Below are the code and all the weights of a small trained network. Each question names an input and a target symbol and asks about switching units off, where a switched-off unit gives its printed mean instead of its output.

import numpy as np


def w(rows, s, z=0):
    codes = np.array(rows[::2]) - 128.0
    scale = np.full(codes.shape[1], s)
    scale[-1] = z or s
    return codes * scale


def f(y):
    return np.maximum(y, 0)


def softmax(a):
    e = np.exp(a - a.max(-1, keepdims=True))
    return e / e.sum(-1, keepdims=True)


def log_softmax(a):
    a = a - a.max(-1, keepdims=True)
    return a - np.log(np.exp(a).sum(-1, keepdims=True))


def net(x, mask):
    ids = ['ΠΣΨζηθμφω'.index(c) for c in x.split()]
    T = len(ids)
    res = E[ids] + P[:T]
    q, k, v = (res @ M[0].T for M in (Q, K, V))
    z = softmax(np.where(np.tri(T) > 0, q @ k.T / 3**0.5, -1e9)) @ v
    res = res + np.where(mask[0], z, O[0][:, -1]) @ O[0][:, :-1]
    y = f(res @ A[0][:, :-1].T + A[0][:, -1])
    res = res + np.where(mask[1:13], y, B[0][:, -1]) @ B[0][:, :-1]
    return log_softmax(res[-1] @ U[:, :-1].T + U[:, -1])


Q, K, V, O, A, B = {}, {}, {}, {}, {}, {}
E = w([
[168,174,164,126,124],'Π',
[139,186,144,136,161],'Σ',
[132,254,114,171,137],'Ψ',
[118,115,159,122,157],'ζ',
[142,129,74,98,184],'η',
[178,99,112,96,116],'θ',
[221,117,127,201,174],'μ',
[99,129,115,150,145],'φ',
[132,102,132,97,171],'ω',
],0.032)
P = w([
[124,221,128,56,223],'0',
[139,220,130,216,246],'1',
[150,163,133,51,181],'2',
[178,178,126,234,224],'3',
[150,122,135,55,141],'4',
[210,133,121,235,200],'5',
[144,82,137,61,110],'6',
[233,90,118,236,178],'7',
[122,51,134,58,122],'8',
[253,57,120,242,202],'9',
],0.008)
Q[0] = w([
[53,186,106,4,58],'head 1',
[71,134,127,148,57],'head 1',
[194,106,97,209,120],'head 1',
],0.024)
K[0] = w([
[147,253,185,104,96],'head 1',
[124,176,136,93,180],'head 1',
[80,56,131,138,173],'head 1',
],0.028)
V[0] = w([
[91,113,2,138,151],'head 1',
[151,158,112,195,48],'head 1',
[87,117,132,200,182],'head 1',
],0.017)
O[0] = w([
[39,24,52,192,141,31],'head 1',
[33,251,134,116,142,2],'head 1',
[174,80,133,152,228,201],'head 1',
],0.011,0.0073)
A[0] = w([
[147,150,124,124,137,237],'neuron 1',
[172,113,124,140,94,56],'neuron 2',
[86,77,144,25,131,109],'neuron 3',
[106,142,56,8,157,134],'neuron 4',
[129,145,123,37,155,135],'neuron 5',
[100,104,127,83,100,137],'neuron 6',
[91,131,221,203,135,65],'neuron 7',
[75,100,204,58,150,151],'neuron 8',
[73,118,113,32,140,239],'neuron 9',
[106,111,115,45,139,64],'neuron 10',
[118,126,115,164,127,254],'neuron 11',
[100,103,111,163,102,57],'neuron 12',
],0.018,0.0066)
B[0] = w([
[76,158,181,118,114,237],'neuron 1',
[110,141,102,106,173,202],'neuron 2',
[63,127,41,137,150,165],'neuron 3',
[201,223,103,140,29,192],'neuron 4',
[84,33,89,162,153,254],'neuron 5',
[124,137,154,79,152,138],'neuron 6',
[109,209,50,174,32,162],'neuron 7',
[252,143,121,71,135,208],'neuron 8',
[55,117,193,108,216,175],'neuron 9',
[72,155,215,195,55,154],'neuron 10',
[143,87,108,78,98,176],'neuron 11',
[123,188,207,166,106,161],'neuron 12',
],0.023,0.017)
U = w([
[186,132,147,21,1,219],'Π',
[78,117,158,193,177,71],'Σ',
[159,204,69,138,119,1],'Ψ',
[185,106,76,125,149,10],'ζ',
[163,109,47,150,50,133],'η',
[74,150,115,97,134,117],'θ',
[220,193,141,219,188,194],'μ',
[163,73,163,196,99,157],'φ',
[107,153,92,191,179,123],'ω',
],0.0081,0.0045)

Each question gives the input, a string of symbols that net reads in full, and the target symbol t.
The units are the heads (3 rows each of Q, K, V and O) and the neurons (one row each of A and B). Each row of codes is followed by its name. A weight is (code - 128) times the scale printed after its matrix; where a second scale follows, it is the last column's (O, A, B and U).
mask holds one flag per unit, heads first, then neurons. A switched-off unit (its flag False) gives its mean, the last column of its rows in O or B, instead of its output. The means were averaged over made-up inputs and are rounded, as every weight is.
A unit's drop is (log p(t) with every unit on - log p(t) with that unit switched off) / (log p(t) with every unit on - log p(t) with every unit switched off).
The circuit of an input: a set's keep is (log p(t) with only the set's units on - log p(t) with every unit switched off) / (log p(t) with every unit on - log p(t) with every unit switched off). Starting from the 12 units with the biggest drops (on a tie, the unit counted first), units are removed one at a time, each time the one whose removal leaves the highest keep (on an exact tie, the one counted first), for as long as the keep stays at least 0.8.
units of the circuit, in order: the units of the circuit, biggest drop first
most important unit: the unit with the biggest drop
top k neurons: the k neurons with the biggest drops, biggest first
input ζ Ψ Ψ φ Ψ ζ Π Σ η, target Π: most important unit	neuron 4
input Π θ φ φ, target η: units of the circuit, in order	neuron 11; neuron 7; head 1
input φ ζ Σ, target Σ: units of the circuit, in order	neuron 8; neuron 4
input Π Σ Π ζ Π ζ φ Σ, target η: top 2 neurons	neuron 11; neuron 9
input Π φ Ψ Σ ζ ζ φ ζ, target η: top 4 neurons	neuron 7; neuron 9; neuron 1; neuron 8
input Σ θ ζ Σ Π η Π Σ, target φ: units of the circuit, in order	head 1; neuron 12; neuron 11
input ζ ζ ζ μ ζ ζ, target Ψ: top 2 neurons	neuron 7; neuron 5
input Σ Σ ω Π Π ζ Π Π Ψ η, target φ: units of the circuit, in order	neuron 12; head 1; neuron 11
input ζ Σ Σ Π ζ θ ζ, target θ: units of the circuit, in order	neuron 3; head 1
input φ ζ ω Ψ ζ, target Ψ: top 3 neurons	neuron 7; neuron 8; neuron 4
input ζ φ ζ Σ, target η: units of the circuit, in order	head 1; neuron 7; neuron 11
input θ Σ φ η η, target θ: units of the circuit, in order	neuron 3; head 1; neuron 6
input ζ ζ ζ Π η ζ, target φ: top 3 neurons	neuron 12; neuron 8; neuron 4
input θ φ η Π, target η: units of the circuit, in order	head 1; neuron 7; neuron 11
input ζ Π Σ ζ ζ ζ φ Ψ η, target Ψ: top 3 neurons	neuron 4; neuron 9; neuron 8
input μ ζ Π ζ η Π ω Σ Σ ζ, target μ: units of the circuit, in order	neuron 5; neuron 11
input Π Σ ω ζ ζ μ μ η, target Ψ: units of the circuit, in order	neuron 4; head 1
input ζ θ ζ θ ζ ζ, target Π: top 4 neurons	neuron 5; neuron 3; neuron 2; neuron 9
input ζ φ ω ζ φ φ ζ ζ θ Π, target Π: most important unit	neuron 5
input ζ η ζ η Σ Π ζ η, target φ: units of the circuit, in order	head 1; neuron 12; neuron 11
input ζ η Σ ζ, target φ: top 4 neurons	neuron 12; neuron 4; neuron 8; neuron 3
